Below is a small trained network, with its code and all its weights. Each question gives an input and a class and asks what happens when units are switched off, that is, made to give their printed mean instead of their output.

import numpy as np


def w(rows, s, z=0):
    codes = np.array(rows[::2]) - 128.0
    scale = np.full(codes.shape[1], s)
    scale[-1] = z or s
    return codes * scale


def norm(h):
    return h / np.sqrt((h * h).mean(-1, keepdims=True) + 1e-5)


def f(y):
    return y / 2 * (1 + np.tanh(0.7978845608 * (y + 0.044715 * y**3)))


def log_softmax(a):
    a = a - a.max(-1, keepdims=True)
    return a - np.log(np.exp(a).sum(-1, keepdims=True))


def net(x, mask):
    res = np.array(x, float).reshape(1, 8) / 4 @ E
    u = 0
    for l in range(2):
        y = f(norm(res) @ A[l][:, :-1].T + A[l][:, -1])
        res = res + np.where(mask[u : u + 9], y, B[l][:, -1]) @ B[l][:, :-1]
        u += 9
    return log_softmax(norm(res)[-1] @ U[:, :-1].T + U[:, -1])


A, B = {}, {}
E = w([
[217,150,165,158,107],'x0',
[152,167,184,144,72],'x1',
[150,140,109,132,191],'x2',
[92,109,206,189,170],'x3',
[96,92,166,145,87],'x4',
[112,105,138,61,129],'x5',
[95,198,72,182,143],'x6',
[3,219,151,143,76],'x7',
],0.0064)
A[0] = w([
[98,123,115,78,107,215],'L0N0',
[147,70,163,149,184,144],'L0N1',
[57,217,138,101,121,152],'L0N2',
[62,240,95,211,178,190],'L0N3',
[44,94,109,149,169,77],'L0N4',
[86,33,174,100,158,209],'L0N5',
[108,147,124,14,58,138],'L0N6',
[83,76,69,65,141,250],'L0N7',
[2,26,155,127,105,112],'L0N8',
],0.0088,0.0023)
B[0] = w([
[143,84,69,17,207,168],'L0N0',
[146,103,174,197,1,176],'L0N1',
[198,117,66,147,125,218],'L0N2',
[30,129,35,226,222,255],'L0N3',
[68,115,148,130,119,163],'L0N4',
[120,140,191,175,36,200],'L0N5',
[201,73,85,31,174,192],'L0N6',
[111,67,105,28,134,201],'L0N7',
[152,91,169,114,139,216],'L0N8',
],0.0067,0.0055)
A[1] = w([
[106,94,143,114,173,163],'L1N0',
[186,142,120,124,76,250],'L1N1',
[166,163,119,149,173,160],'L1N2',
[117,12,167,176,158,163],'L1N3',
[90,146,148,204,53,152],'L1N4',
[128,188,41,122,144,51],'L1N5',
[211,103,148,205,100,139],'L1N6',
[140,165,171,128,76,158],'L1N7',
[131,190,120,83,175,237],'L1N8',
],0.011,0.0019)
B[1] = w([
[121,156,203,58,65,160],'L1N0',
[188,39,227,119,231,210],'L1N1',
[110,103,197,170,161,162],'L1N2',
[44,242,215,63,2,243],'L1N3',
[159,96,83,95,239,220],'L1N4',
[85,103,223,170,190,216],'L1N5',
[100,104,234,193,83,254],'L1N6',
[206,87,65,146,115,166],'L1N7',
[122,39,183,175,121,170],'L1N8',
],0.0066,0.005)
U = w([
[31,132,189,85,73,42],'0',
[151,88,244,215,108,242],'1',
[198,210,35,154,91,3],'2',
[163,71,112,63,137,245],'3',
[43,167,101,254,202,247],'4',
],0.0093,0.0041)

Each question gives the input, the list of numbers given to net, and the class t.
The units are the neurons (one row each of A and B). Each row of codes is followed by its name. A weight is (code - 128) times the scale printed after its matrix; where a second scale follows, it is the last column's (A, B and U).
mask holds one flag per neuron, layer by layer. A switched-off neuron (its flag False) gives its mean, the last column of its row in B, instead of its output. The means were averaged over made-up inputs and are rounded, as every weight is.
A unit's drop is (log p(t) with every unit on - log p(t) with that unit switched off) / (log p(t) with every unit on - log p(t) with every unit switched off).
The circuit of an input: a set's keep is (log p(t) with only the set's units on - log p(t) with every unit switched off) / (log p(t) with every unit on - log p(t) with every unit switched off). Starting from the 12 units with the biggest drops (on a tie, the unit counted first), units are removed one at a time, each time the one whose removal leaves the highest keep (on an exact tie, the one counted first), for as long as the keep stays at least 0.8.
circuit, biggest first: the units of the circuit, biggest drop first
k most important neurons: the k neurons with the biggest drops, biggest first
top k neurons in layer l: the k neurons of layer l with the biggest drops, biggest first
drop when u is switched off: that unit's drop, to one decimal
input [-1,6,4,1,0,2,-2,6], class 4: most important neuron : L0N3
input [-6,7,-1,-4,4,-2,1,8], class 4: top 2 neurons in layer 1 : L1N3; L1N5
input [-3,5,-8,7,4,-8,2,1], class 4: circuit, biggest first : L1N4; L0N3; L1N1
input [-3,-6,-5,6,2,-3,1,0], class 0: 2 most important neurons : L1N3; L0N8
input [-5,0,-3,-1,-8,7,2,4], class 3: top 2 neurons in layer 0 : L0N6; L0N7
input [-6,-7,-1,0,4,4,0,-8], class 0: 2 most important neurons : L1N3; L0N5
input [-7,7,-1,-8,8,6,2,8], class 3: top 2 neurons in layer 1 : L1N3; L1N6
input [-4,-3,3,6,1,6,-4,-4], class 0: 2 most important neurons : L1N3; L0N7
input [-4,0,-2,0,-2,1,-6,-3], class 0: top 2 neurons in layer 1 : L1N3; L1N4
input [3,-1,7,2,4,-3,-4,5], class 4: 2 most important neurons : L0N3; L1N4
input [-7,-6,-7,8,1,-8,-3,-8], class 0: drop when L0N7 is switched off : 0.1
input [5,8,-7,4,-7,0,2,5], class 4: drop when L1N7 is switched off : 0.0
input [6,0,-1,0,-3,6,-3,6], class 3: drop when L0N6 is switched off : 0.3
input [0,-6,-8,8,2,7,3,-2], class 0: circuit, biggest first : L1N3
